Below are the code and all the weights of a small trained network. Each question names an input and a class and asks about switching units off, where a switched-off unit gives its printed mean instead of its output.

import numpy as np


def w(rows, s, z=0):
    codes = np.array(rows[::2]) - 128.0
    scale = np.full(codes.shape[1], s)
    scale[-1] = z or s
    return codes * scale


def norm(h):
    return h / np.sqrt((h * h).mean(-1, keepdims=True) + 1e-5)


def f(y):
    return y / 2 * (1 + np.tanh(0.7978845608 * (y + 0.044715 * y**3)))


def log_softmax(a):
    a = a - a.max(-1, keepdims=True)
    return a - np.log(np.exp(a).sum(-1, keepdims=True))


def net(x, mask):
    res = np.array(x, float).reshape(1, 7) / 4 @ E
    u = 0
    for l in range(4):
        y = f(norm(res) @ A[l][:, :-1].T + A[l][:, -1])
        res = res + np.where(mask[u : u + 5], y, B[l][:, -1]) @ B[l][:, :-1]
        u += 5
    return log_softmax(norm(res)[-1] @ U[:, :-1].T + U[:, -1])


A, B = {}, {}
E = w([
[126,137,126,132,194,98],'x0',
[60,150,2,139,84,106],'x1',
[148,69,119,154,100,162],'x2',
[216,84,137,153,107,216],'x3',
[147,133,137,133,49,105],'x4',
[173,223,156,92,126,110],'x5',
[142,102,202,26,115,98],'x6',
],0.008)
A[0] = w([
[2,108,14,213,186,155,177],'L0N0',
[231,237,159,149,186,129,2],'L0N1',
[108,87,236,150,129,56,46],'L0N2',
[153,30,143,203,72,200,52],'L0N3',
[172,203,170,106,30,82,15],'L0N4',
],0.0083,0.0013)
B[0] = w([
[25,91,111,172,97,69,254],'L0N0',
[113,154,151,161,225,174,197],'L0N1',
[130,110,58,4,139,181,166],'L0N2',
[184,117,90,167,155,210,214],'L0N3',
[18,147,82,128,124,137,185],'L0N4',
],0.011,0.0065)
A[1] = w([
[114,120,180,96,162,133,191],'L1N0',
[139,152,96,120,128,131,2],'L1N1',
[187,94,96,143,92,156,235],'L1N2',
[139,137,130,155,126,99,89],'L1N3',
[74,121,180,10,137,163,15],'L1N4',
],0.013,0.00072)
B[1] = w([
[250,123,64,99,149,116,179],'L1N0',
[96,141,86,193,201,166,129],'L1N1',
[87,211,167,111,215,200,192],'L1N2',
[63,63,84,77,72,199,124],'L1N3',
[166,9,1,117,127,93,255],'L1N4',
],0.0092,0.0064)
A[2] = w([
[59,189,27,165,117,121,117],'L2N0',
[165,153,109,154,228,167,209],'L2N1',
[59,102,129,127,106,248,252],'L2N2',
[158,113,40,147,184,141,126],'L2N3',
[239,111,255,122,151,90,22],'L2N4',
],0.0095,0.0029)
B[2] = w([
[99,111,189,148,160,131,254],'L2N0',
[153,104,191,53,149,113,249],'L2N1',
[173,90,255,49,152,142,243],'L2N2',
[113,116,129,52,165,121,228],'L2N3',
[141,140,173,119,181,94,142],'L2N4',
],0.0098,0.007)
A[3] = w([
[178,121,106,154,89,118,8],'L3N0',
[164,203,163,161,136,157,146],'L3N1',
[60,217,105,134,38,112,214],'L3N2',
[28,7,172,111,178,121,251],'L3N3',
[168,171,146,154,116,73,85],'L3N4',
],0.011,0.0023)
B[3] = w([
[91,75,101,94,162,110,119],'L3N0',
[105,13,98,7,98,150,140],'L3N1',
[64,163,255,161,138,67,153],'L3N2',
[97,225,204,70,94,34,254],'L3N3',
[123,122,112,111,101,228,119],'L3N4',
],0.0086,0.014)
U = w([
[155,135,47,187,95,166,5],'0',
[3,146,180,140,113,59,185],'1',
[194,88,196,59,189,212,193],'2',
[142,33,14,43,125,93,193],'3',
[132,123,51,191,124,189,3],'4',
],0.013,0.0055)

Each question gives the input, the list of numbers given to net, and the class t.
The units are the neurons (one row each of A and B). Each row of codes is followed by its name. A weight is (code - 128) times the scale printed after its matrix; where a second scale follows, it is the last column's (A, B and U).
mask holds one flag per neuron, layer by layer. A switched-off neuron (its flag False) gives its mean, the last column of its row in B, instead of its output. The means were averaged over made-up inputs and are rounded, as every weight is.
A unit's drop is (log p(t) with every unit on - log p(t) with that unit switched off) / (log p(t) with every unit on - log p(t) with every unit switched off).
The circuit of an input: a set's keep is (log p(t) with only the set's units on - log p(t) with every unit switched off) / (log p(t) with every unit on - log p(t) with every unit switched off). Starting from the 12 units with the biggest drops (on a tie, the unit counted first), units are removed one at a time, each time the one whose removal leaves the highest keep (on an exact tie, the one counted first), for as long as the keep stays at least 0.8.
circuit, biggest first: the units of the circuit, biggest drop first
k most important neurons: the k neurons with the biggest drops, biggest first
top k neurons in layer l: the k neurons of layer l with the biggest drops, biggest first
drop of u: that unit's drop, to one decimal
input [7,-5,-6,-8,2,5,-8], class 2: top neuron in layer 2 : L2N1
input [-1,3,-2,-4,-6,4,3], class 3: circuit, biggest first : L0N0, L1N4
input [0,2,-3,-3,5,-5,4], class 3: 2 most important neurons : L1N4, L0N0
input [-4,-8,-2,-2,8,-1,-2], class 3: circuit, biggest first : L1N4, L0N2
input [-5,8,0,6,7,5,0], class 2: 3 most important neurons : L0N0, L2N2, L1N2
input [0,-5,8,0,4,0,6], class 3: circuit, biggest first : L0N2, L1N4
input [2,5,-3,6,-3,5,7], class 3: 2 most important neurons : L1N4, L0N3
input [7,7,8,7,-2,-2,1], class 1: 2 most important neurons : L0N0, L3N3
input [4,-3,-2,-1,6,0,-4], class 2: 3 most important neurons : L0N1, L0N0, L2N1
input [-2,6,2,6,5,-4,-5], class 1: 2 most important neurons : L0N0, L3N3
input [-4,7,6,8,8,-1,-5], class 2: 2 most important neurons : L1N2, L2N2
input [3,-2,-6,1,2,7,-6], class 2: top 2 neurons in layer 0 : L0N0, L0N1
input [-8,8,6,7,-8,3,-8], class 1: drop of L0N0 : 1.6
input [-3,6,-8,5,-8,3,6], class 3: drop of L1N4 : 0.3
input [-4,-8,-7,-6,8,6,3], class 3: drop of L1N4 : 0.3
input [6,-7,1,-7,-3,5,-8], class 2: top neuron in layer 3 : L3N3
